[139  88 109  81 111  98 180 109 100 124 179 152 115 180 116  98 123 122
 112 166  99 156 174 179 145 130  90  78  78 161 104 119  96 153 107  89
 126 100  94 136 124 122 126 130 156 138 164 152  93  98 162 164 162  85
 164 137 179 178 154 110] -> Z_474
[160  94  90  75 132 173 148  96 114 103  91 135  86  97 160  86  89 110
  86 124 151  97 144  80 116  75 173 109 148 125 157 112 109 106 158 174
 146 147 165 140 124 165 137 127 170 174 162  74 128 158  81 163  90 151
 176  74  94 148 175 139] -> Z_793
[130 134 116 136 158  84 125 171 111 111  84 141  94 136 103 136 139 128
 153 148 131 142 174 119 122 145 166 117 161  77 140 103 124 138  96 168
 131 160 114 132  77 149  92 136 168  82 115 178 138 169 115 160 155 146
  80 102 161 110 140 119] -> Z_283
size: [130 134 116 136 158  84 125 171 111 111  84 141  94 136 103 136 139 128
 153 148 131 142 174 119 122 145 166 117 161  77] -> 30
size: [160  94  90  75 132 173 148  96 114 103  91 135  86  97 160  86  89 110
  86 124 151  97 144  80 116  75 173 109 148 125 157 112 109 106] -> 34
size: [130 134 116 136 158  84 125 171 111 111  84 141  94 136 103 136 139 128
 153 148 131 142 174 119 122 145 166 117 161  77 140 103 124 138  96 168
 131 160 114 132  77 149  92 136 168  82 115 178 138] -> 49

[126 118 123 127 133 137 129 127 132 119 119 125 123 122 139 142 136 127
 134 123 129 119 141 130 136 125 128 132 128 131 125 129 134 139 127 144
 138 132 132 130 135 131 122 131 129 124 128 131] = Z_244
[136  93 135 150 139 130 128 122 145 137 125 117 151 137 132 124 142 135
 127 128 131 121 129 102 147  75 113 147  99 157 136 128 126 160 118 148
 142 139 134 134 144 141 125 160 153 128 118 138] = Z_395
[135 125 137 138 125 114 126 127 130 145 141 126 144 141 113 103 123 134
 119 135 129 139 109 113 125 108 122 131 115 135 135 126 118 127 125 112
 120 128 124 129 125 130 136 137 138 135 124 127] = Z_998
[123 109 116 125 139 153 130 126 137 106 105 123 114 113 156 164 145 123
 143 118 129 107 160 134 145 126 128 135 131 133 121 131 142 151 127 166
 151 135 139 131 143 135 113 133 128 117 130 136] = Z_656
[126 137 126 123 125 129 129 130 124 125 128 131 122 126 128 131 125 125
 129 128 127 129 129 134 124 140 131 124 135 122 126 128 129 121 131 125
 124 126 127 127 125 124 128 121 122 127 130 126] = Z_192
[133 135 137 134 122 110 126 128 125 145 144 129 142 141 110 101 118 133
 118 136 129 142 106 119 120 120 126 126 121 129 135 125 118 117 127 104
 114 125 121 127 120 126 138 130 133 135 125 125] = Z_477
[127 136 128 123 126 127 128 130 124 127 130 130 125 128 126 126 124 127
 128 128 127 131 126 132 124 137 131 124 133 122 127 128 127 121 130 122
 124 126 126 126 125 125 129 122 123 129 130 126] = Z_849
[126 136 127 124 126 128 128 130 125 125 128 131 123 126 127 129 125 126
 128 128 127 129 128 134 124 140 130 124 134 122 126 128 128 121 130 124
 125 126 127 127 125 125 129 121 122 128 130 127] = Z_580
size: [136  93 135 150 139 130 128 122 145 137 125 117 151 137 132 124 142 135
 127 128 131 121 129 102 147  75 113 147  99 157 136 128 126 160 118 148
 142 139 134 134 144 141 125 160 153 128 118 138] -> 48
size: [126 118 123 127 133 137 129 127 132 119 119 125 123 122 139 142 136 127
 134 123 129 119 141 130 136 125 128 132 128 131 125 129 134 139 127 144
 138 132 132 130 135 131 122 131 129 124 128 131] -> 48

[128 128 128 128 128 128 128 128 128 128 128 128] = Z_193
[112 137 112 121  80 133 136  92 134 137 107 135] = Z_815
[118 125 152  90 129 132 182 151 141 131 176 178] = Z_402
[129 130 126 130 127 129 128 127 127 129 124 131] = Z_705
[141 127 131 121 149 120 157 149 131 143 161 160] = Z_355
[112 146 117 101 104 161 102 118 122 119 109 129] = Z_559
[125 136 126 125 117 137 121 118 131 126 121 125] = Z_830
[131 124 120 132 123 129 128 122 121 132 126 126] = Z_769
[127 128 128 128 129 127 129 128 128 128 129 129] = Z_661
size: [112 146 117 101 104 161] -> 6
size: [112 146 117 101 104 161 102 118 122] -> 9
size: [112 146 117 101 104 161 102 118] -> 8
size: [127 128 128 128 129 127] -> 6

[154 115 153 148 163 149  97 120 131 154 164 115 142 125 121 122] -> Z_281
[158 113 155 153 167 159  94 122 129 160 172 108 142 124 119 120] -> Z_125
[153 116 138 159 165 180  98 132 122 175 176 100 140 124 125 112] -> Z_239
[157 113 155 151 165 155  95 121 130 157 169 111 142 124 120 121] -> Z_261
[150 117 133 158 162 181 101 134 121 175 173 100 139 125 128 111] -> Z_271
[147 119 128 157 158 181 105 136 120 175 170 101 138 126 130 111] -> Z_611
[158 113 148 158 168 173  94 127 125 170 177 101 141 123 121 115] -> Z_284
[156 114 154 150 164 152  96 121 130 155 166 113 142 124 120 122] -> Z_703
[158 113 154 155 168 164  93 124 128 163 174 106 142 123 119 119] -> Z_742
[158 113 152 157 168 169  93 125 127 166 176 103 141 123 120 117] -> Z_213
[156 114 144 159 167 177  95 130 124 173 177 100 140 124 123 114] -> Z_836
size: [156 114 154 150 164 152  96 121 130] -> 9
size: [156 114 154 150 164 152  96 121 130 155 166] -> 11
size: [156 114 154 150 164 152  96 121 130 155 166 113 142 124] -> 14
size: [154 115 153 148 163 149  97 120 131 154 164 115 142 125] -> 14
size: [156 114 144 159 167 177  95 130] -> 8
size: [158 113 154] -> 3
size: [158 113 152 157 168] -> 5

[122 125 125 116 121 121 135 146 122 141 133 133 131 134 125 126 126 126
 122 147 122 130 143 120 125 121 132 134] : Z_70
[131 130 134 124 125 123 117 132 141 118 120 127 129 130 124 120 124 131
 123 118 130 133 129 130 143 113 123 124] : Z_679
[106 131 144 131 121 132 134 126 108 130 125 143 126 108 123 128 136 128
 131 125 121 125 132 134 117 128 132 134] : Z_730
[106 131 144 131 126 132 134 126 108 133 125 143 126 108 123 128 136 128
 131 125 121 125 132 134 117 128 132 134] : Z_647
[110 132 145 128 127 130 129 132 114 139 124 139 127 110 115 124 128 130
 132 130 123 127 144 141 114 124 129 140] : Z_802
[119 139 129 114 101 119 145 148 133 137 139 166 128 132 137 136 126 136
 125 169 103 124 139 107 154 113 164 128] : Z_801
[121 124 122 116 124 129 141 141 122 139 136 127 130 135 120 124 130 126
 126 144 121 129 140 125 118 126 133 138] : Z_95
[121 110 114 119 140 127 133 143 164 148 117  91 134 139 118 108 129 116
 115 114 142 132 135 132  84 138  82 133] : Z_378
[ 90 138 146 130 124 143 156 121  76 146 135 157 127 105 115 130 137 132
 146 151 107 119 146 140  99 134 156 152] : Z_100
[119 122 129 114 101 119 145 148  85 137 138 166 128 132 137 136 126 136
 125 169 103 135 139 107 154 113 140 128] : Z_507
[119 139 129 114 101 119 145 148  85 137 138 166 128 132 137 136 126 136
 125 169 103 124 139 107 154 113 164 128] : Z_817
size: [131 130 134 124 125 123 117 132 141 118 120 127 129 130 124 120 124 131
 123 118 130 133 129 130 143 113 123 124] -> 28
size: [121 110 114 119 140 127 133] -> 7
size: [106 131 144 131 121] -> 5
size: [122 125 125 116 121 121 135 146 122 141 133 133 131 134 125 126 126 126
 122 147 122 130 143 120 125 121 132 134] -> 28
size: [121 110 114 119 140 127 133 143 164 148] -> 10
size: [119 139 129 114 101 119 145 148  85 137 138 166 128] -> 13
size: [119 122 129 114 101 119 145 148  85 137 138 166 128 132 137 136 126 136
 125 169 103 135 139 107 154 113 140 128] -> 28

[ 84 102 156  93 125 136]  Z_120
[115 120 122 113 157 145]  Z_187
[ 90 106 156  90 111 121]  Z_484
[131 144 127 118 134 118]  Z_302
[128 159 140 103 130 102]  Z_645
[101 116 152 107 113 122]  Z_506
[ 99 139 163  99 115 113]  Z_285
[ 84 112 169  94 104 119]  Z_450
size: [ 90 106 156  90 111 121] -> 6
size: [128 159 140 103 130] -> 5
size: [101 116 152 107 113 122] -> 6
size: [ 84 112 169  94] -> 4

[140 152 159  91 170 138 125] = Z_465
[136 143 146 110 146 134 128] = Z_996
[140 152 159  91 119 126 126] = Z_19
size: [140 152 159  91] -> 4
size: [140 152 159  91 119 126 126] -> 7

